Here is a tiny trained network, its code and every weight. The questions are about switching its units off for an input and a class, where a switched-off unit gives its printed mean instead of its output.

import numpy as np


def w(rows, s, z=0):
    codes = np.array(rows[::2]) - 128.0
    scale = np.full(codes.shape[1], s)
    scale[-1] = z or s
    return codes * scale


def norm(h):
    return h / np.sqrt((h * h).mean(-1, keepdims=True) + 1e-5)


def f(y):
    return y / 2 * (1 + np.tanh(0.7978845608 * (y + 0.044715 * y**3)))


def log_softmax(a):
    a = a - a.max(-1, keepdims=True)
    return a - np.log(np.exp(a).sum(-1, keepdims=True))


def net(x, mask):
    res = np.array(x, float).reshape(1, 8) / 4 @ E
    u = 0
    for l in range(2):
        y = f(norm(res) @ A[l][:, :-1].T + A[l][:, -1])
        res = res + np.where(mask[u : u + 16], y, B[l][:, -1]) @ B[l][:, :-1]
        u += 16
    return log_softmax(norm(res)[-1] @ U[:, :-1].T + U[:, -1])


A, B = {}, {}
E = w([
[62,33,193,139,135],'x0',
[190,75,117,168,71],'x1',
[129,129,147,47,79],'x2',
[29,169,101,200,40],'x3',
[129,128,128,127,129],'x4',
[166,199,246,159,110],'x5',
[127,127,129,129,128],'x6',
[127,128,128,127,128],'x7',
],0.011)
A[0] = w([
[105,110,115,35,35,68],'L0N0',
[129,123,146,44,75,42],'L0N1',
[132,106,109,63,171,183],'L0N2',
[201,225,69,105,122,93],'L0N3',
[90,66,245,146,128,3],'L0N4',
[180,107,138,168,44,115],'L0N5',
[124,130,83,202,222,67],'L0N6',
[146,118,115,192,197,109],'L0N7',
[156,147,162,251,216,110],'L0N8',
[61,184,137,83,183,96],'L0N9',
[125,126,148,17,80,30],'L0N10',
[229,56,123,144,99,214],'L0N11',
[130,161,179,83,222,174],'L0N12',
[111,107,92,205,168,99],'L0N13',
[147,160,192,47,52,63],'L0N14',
[68,35,164,105,156,3],'L0N15',
],0.013,0.0033)
B[0] = w([
[116,84,71,138,52,200],'L0N0',
[146,77,131,129,67,169],'L0N1',
[121,105,94,52,153,217],'L0N2',
[202,11,136,229,195,233],'L0N3',
[203,96,104,197,172,212],'L0N4',
[50,136,176,134,157,199],'L0N5',
[130,58,115,100,56,178],'L0N6',
[129,77,142,86,89,168],'L0N7',
[179,97,147,94,3,221],'L0N8',
[31,77,186,158,118,203],'L0N9',
[145,47,138,120,48,190],'L0N10',
[68,112,182,48,184,253],'L0N11',
[107,134,181,54,176,244],'L0N12',
[126,101,85,124,78,166],'L0N13',
[176,124,143,120,28,211],'L0N14',
[197,77,95,197,177,197],'L0N15',
],0.024,0.0061)
A[1] = w([
[197,100,125,226,189,53],'L1N0',
[245,255,40,107,146,175],'L1N1',
[196,235,220,155,94,34],'L1N2',
[117,107,145,127,128,104],'L1N3',
[122,141,98,179,53,135],'L1N4',
[104,142,1,70,175,89],'L1N5',
[13,36,229,160,123,2],'L1N6',
[93,36,44,100,151,115],'L1N7',
[108,117,128,108,123,92],'L1N8',
[114,127,142,135,134,81],'L1N9',
[182,109,248,147,103,34],'L1N10',
[89,116,143,239,78,189],'L1N11',
[199,179,163,43,139,92],'L1N12',
[48,225,91,227,98,123],'L1N13',
[180,138,129,100,39,1],'L1N14',
[15,136,199,130,180,116],'L1N15',
],0.014,0.0023)
B[1] = w([
[184,144,76,158,186,178],'L1N0',
[134,43,137,170,166,124],'L1N1',
[26,146,132,243,92,148],'L1N2',
[133,147,115,121,132,149],'L1N3',
[121,86,166,61,174,166],'L1N4',
[64,159,162,230,85,145],'L1N5',
[252,238,51,65,130,254],'L1N6',
[88,219,160,205,94,228],'L1N7',
[136,139,135,141,135,138],'L1N8',
[133,129,113,120,124,126],'L1N9',
[28,177,73,200,106,220],'L1N10',
[124,53,201,75,186,201],'L1N11',
[33,59,163,154,164,150],'L1N12',
[64,30,205,71,198,148],'L1N13',
[105,138,63,103,92,161],'L1N14',
[156,200,115,84,133,159],'L1N15',
],0.025,0.012)
U = w([
[217,85,78,217,198,82],'0',
[143,67,91,90,9,41],'1',
[80,95,176,51,209,110],'2',
[57,205,107,202,98,126],'3',
[171,228,86,82,148,252],'4',
],0.016,0.0024)

Each question gives the input, the list of numbers given to net, and the class t.
The units are the neurons (one row each of A and B). Each row of codes is followed by its name. A weight is (code - 128) times the scale printed after its matrix; where a second scale follows, it is the last column's (A, B and U).
mask holds one flag per neuron, layer by layer. A switched-off neuron (its flag False) gives its mean, the last column of its row in B, instead of its output. The means were averaged over made-up inputs and are rounded, as every weight is.
A unit's drop is (log p(t) with every unit on - log p(t) with that unit switched off) / (log p(t) with every unit on - log p(t) with every unit switched off).
The circuit of an input: a set's keep is (log p(t) with only the set's units on - log p(t) with every unit switched off) / (log p(t) with every unit on - log p(t) with every unit switched off). Starting from the 12 units with the biggest drops (on a tie, the unit counted first), units are removed one at a time, each time the one whose removal leaves the highest keep (on an exact tie, the one counted first), for as long as the keep stays at least 0.8.
units of the circuit, in order: the units of the circuit, biggest drop first
unit that matters most: the unit with the biggest drop
top k neurons: the k neurons with the biggest drops, biggest first
top k neurons in layer l: the k neurons of layer l with the biggest drops, biggest first
input [5,6,-1,-1,2,-2,-5,4], class 4: unit that matters most	L0N11
input [1,-8,-1,6,5,-6,8,6], class 4: top 2 neurons	[L0N9 L1N6]
input [-8,3,7,3,8,-7,2,8], class 0: top 2 neurons in layer 0	[L0N3 L0N8]
input [6,7,-5,-1,-2,-4,-8,-1], class 4: top 2 neurons in layer 0	[L0N11 L0N3]
input [6,-2,5,1,-3,-7,5,2], class 3: top 3 neurons in layer 1	[L1N7 L1N5 L1N6]
input [-6,-4,3,-2,-1,7,-3,-8], class 3: top 2 neurons	[L1N10 L0N14]
input [6,8,2,-7,2,5,6,7], class 4: top 3 neurons in layer 0	[L0N11 L0N5 L0N3]
input [-5,3,7,-8,8,1,7,0], class 2: top 2 neurons	[L0N11 L0N8]
input [8,-1,8,-2,-2,4,3,-1], class 0: top 3 neurons	[L0N4 L0N15 L0N8]
input [6,-7,3,6,-1,1,-6,-5], class 4: top 4 neurons	[L1N6 L0N9 L0N3 L1N15]
input [5,-8,6,4,3,2,-7,8], class 4: top 2 neurons	[L1N6 L0N9]
input [-4,-1,4,-6,4,7,1,7], class 3: top 3 neurons	[L1N10 L0N14 L1N11]
input [2,-8,6,-6,8,0,-3,5], class 4: top 3 neurons	[L0N9 L1N6 L0N8]
input [5,6,-5,-8,-7,-4,-1,-3], class 2: units of the circuit, in order	[L0N11]
input [0,-5,2,8,8,5,-6,8], class 2: top 2 neurons	[L1N13 L0N11]
input [-7,5,4,-6,-4,-7,-6,0], class 0: top 2 neurons in layer 0	[L0N3 L0N12]
input [5,-1,-6,6,6,6,-7,-3], class 1: top 2 neurons in layer 0	[L0N8 L0N3]
input [4,-8,-7,8,-2,-7,7,-6], class 2: top 2 neurons in layer 1	[L1N13 L1N11]
input [-8,-7,2,7,6,-8,2,1], class 0: top 2 neurons	[L0N3 L0N11]
input [4,1,-2,1,4,-7,-4,4], class 3: unit that matters most	L0N3
input [-1,7,0,8,-4,-1,1,-2], class 2: top 2 neurons	[L1N13 L0N12]
input [-5,1,-5,-3,-6,6,-2,0], class 3: top 4 neurons	[L1N10 L0N8 L0N4 L0N15]
input [-1,-7,3,5,5,-6,4,-3], class 4: top 3 neurons in layer 1	[L1N6 L1N15 L1N10]
input [-5,2,5,4,8,5,7,3], class 0: top 3 neurons in layer 0	[L0N3 L0N8 L0N12]
